Below are the code and all the weights of a small trained network. Each question names an input and a target symbol and asks about switching units off, where a switched-off unit gives its printed mean instead of its output.

import numpy as np


def w(rows, s, z=0):
    codes = np.array(rows[::2]) - 128.0
    scale = np.full(codes.shape[1], s)
    scale[-1] = z or s
    return codes * scale


def f(y):
    return y / 2 * (1 + np.tanh(0.7978845608 * (y + 0.044715 * y**3)))


def softmax(a):
    e = np.exp(a - a.max(-1, keepdims=True))
    return e / e.sum(-1, keepdims=True)


def log_softmax(a):
    a = a - a.max(-1, keepdims=True)
    return a - np.log(np.exp(a).sum(-1, keepdims=True))


def net(x, mask):
    ids = ['ΓΞΣΩαβδεζλμπ'.index(c) for c in x.split()]
    T = len(ids)
    res = E[ids] + P[:T]
    u = 0
    for l in range(2):
        q, k, v = (res @ M[l].T for M in (Q, K, V))
        z = softmax(np.where(np.tri(T) > 0, q @ k.T / 2**0.5, -1e9)) @ v
        res = res + np.where(mask[u], z, O[l][:, -1]) @ O[l][:, :-1]
        u += 1
        y = f(res @ A[l][:, :-1].T + A[l][:, -1])
        res = res + np.where(mask[u : u + 8], y, B[l][:, -1]) @ B[l][:, :-1]
        u += 8
    return log_softmax(res[-1] @ U[:, :-1].T + U[:, -1])


Q, K, V, O, A, B = {}, {}, {}, {}, {}, {}
E = w([
[61,154,195,161,151,130,146,66,19,112],'Γ',
[133,116,237,203,163,186,94,155,127,97],'Ξ',
[79,135,254,167,168,139,170,98,101,139],'Σ',
[70,141,175,154,203,111,97,171,91,127],'Ω',
[118,148,142,181,19,103,185,64,118,133],'α',
[106,112,133,154,53,101,116,175,138,44],'β',
[88,98,167,117,86,25,171,129,207,88],'δ',
[165,159,142,169,140,87,133,138,203,150],'ε',
[205,211,108,94,55,115,203,171,111,123],'ζ',
[115,213,110,63,163,122,209,173,101,150],'λ',
[164,89,101,180,160,80,160,141,102,186],'μ',
[124,112,241,62,40,145,144,183,83,226],'π',
],0.015)
P = w([
[88,184,127,145,182,88,95,39,83,26],'0',
[114,173,155,158,185,76,125,72,94,34],'1',
[127,159,157,162,163,73,148,91,120,55],'2',
[86,150,149,159,139,74,146,123,109,83],'3',
[88,137,149,151,127,77,157,145,115,111],'4',
[93,120,151,148,124,80,166,171,116,131],'5',
[90,107,149,134,115,75,178,194,113,151],'6',
[93,81,139,127,102,80,189,226,126,172],'7',
[102,67,148,122,100,76,191,239,132,188],'8',
[104,48,147,107,92,79,198,254,125,209],'9',
],0.0067)
Q[0] = w([
[139,122,1,32,170,231,41,86,176,172],'0.h0',
[165,180,31,83,113,169,117,74,161,91],'0.h0',
],0.0083)
K[0] = w([
[120,57,192,213,137,108,32,2,108,60],'0.h0',
[126,53,147,184,177,88,51,82,161,160],'0.h0',
],0.009)
V[0] = w([
[109,120,215,123,116,187,90,76,114,132],'0.h0',
[88,171,154,91,254,95,128,147,153,204],'0.h0',
],0.0081)
O[0] = w([
[91,2,94,109,161,212,204,121,109,161,2],'0.h0',
[61,212,86,97,175,169,121,137,187,181,220],'0.h0',
],0.0088,0.0024)
A[0] = w([
[136,43,116,180,87,190,141,103,42,141,184],'0.n0',
[84,85,140,175,204,170,119,148,67,153,60],'0.n1',
[112,154,141,117,162,94,119,104,120,75,218],'0.n2',
[147,167,147,172,162,97,47,168,170,95,189],'0.n3',
[135,184,69,103,74,84,141,143,155,70,202],'0.n4',
[227,147,147,177,87,66,93,156,100,143,52],'0.n5',
[136,154,59,175,152,103,160,55,93,147,254],'0.n6',
[114,88,148,79,118,254,105,114,130,133,46],'0.n7',
],0.0079,0.0019)
B[0] = w([
[119,136,85,166,1,161,127,110,78,97,195],'0.n0',
[104,89,145,193,178,189,144,131,94,104,208],'0.n1',
[127,156,149,157,135,123,136,131,146,69,213],'0.n2',
[78,167,153,155,67,101,194,55,109,153,255],'0.n3',
[128,156,220,147,168,158,135,111,104,118,232],'0.n4',
[121,83,129,134,195,86,95,124,99,156,253],'0.n5',
[102,165,53,137,175,130,110,110,114,146,176],'0.n6',
[111,89,207,161,46,158,55,121,148,223,150],'0.n7',
],0.0084,0.0054)
Q[1] = w([
[2,126,227,146,110,123,79,169,54,202],'1.h0',
[106,185,176,215,153,57,245,146,131,106],'1.h0',
],0.0094)
K[1] = w([
[105,94,185,102,7,130,135,177,131,215],'1.h0',
[175,116,94,77,132,71,142,255,157,215],'1.h0',
],0.0072)
V[1] = w([
[198,139,3,190,166,144,94,93,88,253],'1.h0',
[62,101,134,220,104,53,127,60,253,138],'1.h0',
],0.0057)
O[1] = w([
[159,191,124,226,143,76,185,186,151,118,1],'1.h0',
[217,111,85,11,193,185,183,154,126,68,242],'1.h0',
],0.011,0.0035)
A[1] = w([
[152,1,47,86,151,183,88,83,109,187,163],'1.n0',
[197,52,141,133,164,130,104,215,72,61,110],'1.n1',
[148,78,218,129,213,220,131,171,154,131,225],'1.n2',
[81,166,137,27,120,132,97,133,111,132,47],'1.n3',
[51,91,24,152,167,82,73,172,128,113,253],'1.n4',
[231,89,99,32,158,141,160,204,176,51,120],'1.n5',
[163,163,133,89,185,172,159,185,175,87,171],'1.n6',
[132,116,187,175,133,168,222,156,49,176,139],'1.n7',
],0.0072,0.0038)
B[1] = w([
[158,94,205,180,156,60,160,178,250,88,185],'1.n0',
[138,187,80,107,74,213,170,133,181,137,165],'1.n1',
[124,151,38,70,122,81,72,106,142,122,220],'1.n2',
[153,120,146,196,141,131,191,101,223,114,172],'1.n3',
[88,215,254,60,122,180,122,191,110,83,148],'1.n4',
[207,113,117,172,177,210,121,107,82,236,196],'1.n5',
[148,74,120,155,97,134,90,195,59,137,203],'1.n6',
[97,122,60,143,156,73,130,134,152,131,254],'1.n7',
],0.0078,0.0097)
U = w([
[74,90,165,197,159,199,196,113,78,130,2],'Γ',
[153,139,93,233,110,168,2,139,200,85,111],'Ξ',
[70,83,37,104,177,72,157,57,160,136,96],'Σ',
[63,132,119,41,178,132,52,181,129,69,126],'Ω',
[102,148,15,58,39,105,202,74,110,94,154],'α',
[116,109,147,36,52,144,136,162,136,3,194],'β',
[140,82,161,99,158,140,180,118,184,114,117],'δ',
[153,130,89,132,122,204,89,125,78,186,200],'ε',
[150,101,201,111,157,41,42,78,71,125,135],'ζ',
[86,226,179,129,118,196,152,87,203,168,140],'λ',
[148,145,135,204,144,94,189,230,162,69,99],'μ',
[84,88,169,150,85,165,136,169,139,196,151],'π',
],0.0054,0.006)

Each question gives the input, a string of symbols that net reads in full, and the target symbol t.
The units are the heads (2 rows each of Q, K, V and O) and the neurons (one row each of A and B). Each row of codes is followed by its name. A weight is (code - 128) times the scale printed after its matrix; where a second scale follows, it is the last column's (O, A, B and U).
mask holds one flag per unit, layer by layer, with each layer's heads first. A switched-off unit (its flag False) gives its mean, the last column of its rows in O or B, instead of its output. The means were averaged over made-up inputs and are rounded, as every weight is.
A unit's drop is (log p(t) with every unit on - log p(t) with that unit switched off) / (log p(t) with every unit on - log p(t) with every unit switched off).
The circuit of an input: a set's keep is (log p(t) with only the set's units on - log p(t) with every unit switched off) / (log p(t) with every unit on - log p(t) with every unit switched off). Starting from the 12 units with the biggest drops (on a tie, the unit counted first), units are removed one at a time, each time the one whose removal leaves the highest keep (on an exact tie, the one counted first), for as long as the keep stays at least 0.8.
units of the circuit, in order: the units of the circuit, biggest drop first
k most important neurons: the k neurons with the biggest drops, biggest first
top k neurons in layer l: the k neurons of layer l with the biggest drops, biggest first
input Γ β Σ Γ λ ε β ε Γ ζ, target ζ: 2 most important neurons => 0.n5, 0.n4
input Σ π Ω μ Γ Ξ Σ, target Σ: 4 most important neurons => 1.n7, 1.n2, 0.n1, 0.n7
input β Σ Σ Σ μ μ λ β μ π, target λ: units of the circuit, in order => 0.h0, 1.n3
input ζ ε Γ α Γ Ξ π, target ζ: 2 most important neurons => 0.n5, 1.n1
input ε π λ Ξ Σ λ Γ ε μ ε, target λ: 4 most important neurons => 0.n3, 0.n7, 0.n4, 0.n2
input Σ Σ μ π β ε ε α Σ, target Σ: units of the circuit, in order => 1.n7, 1.n2, 0.h0
input μ δ ε ε β Ξ, target ε: top 2 neurons in layer 1 => 1.n5, 1.n1
input μ δ μ Γ μ Γ ζ ε, target ζ: 3 most important neurons => 0.n5, 0.n3, 0.n6
input δ Σ Ω Γ Ω λ β Σ δ, target δ: units of the circuit, in order => 1.h0, 1.n3, 1.n5
input α Σ ζ Γ μ β, target μ: top 3 neurons in layer 0 => 0.n4, 0.n5, 0.n6
input Σ μ δ Σ ε ε ζ Γ, target ζ: units of the circuit, in order => 0.h0
input μ Γ ζ Ξ λ β α μ Ξ ζ, target μ: units of the circuit, in order => 1.h0, 0.n4
input Σ μ α Ω β ε Γ, target ε: 2 most important neurons => 0.n3, 1.n5
input Γ Ξ π, target π: units of the circuit, in order => 0.h0, 1.h0, 0.n7
input μ ε ε, target μ: units of the circuit, in order => 1.h0, 0.n3, 0.n4
input Σ δ π μ ε Σ Ω, target Ω: units of the circuit, in order => 1.n4, 0.h0, 1.n2, 0.n3
input Σ μ β β δ ε α, target ε: units of the circuit, in order => 1.h0, 1.n5, 0.n3
input ζ π ζ Σ β μ λ, target λ: units of the circuit, in order => 1.h0, 0.h0, 1.n3, 0.n4
input π λ β β μ ζ Σ μ δ, target ζ: most important neuron => 0.n7
input ζ Σ ζ ε Ξ Σ Ω μ μ μ, target μ: units of the circuit, in order => 1.h0
input Ω λ δ Γ ζ λ, target λ: units of the circuit, in order => 1.h0, 0.h0, 0.n4, 1.n6
input μ β δ, target μ: units of the circuit, in order => 1.h0, 0.n4, 0.n2
input ε β α, target ε: 2 most important neurons => 0.n3, 1.n5
input ζ Σ δ, target ζ: 3 most important neurons => 0.n3, 0.n2, 0.n5
input ζ Γ ζ μ Ξ, target μ: 2 most important neurons => 0.n4, 0.n3
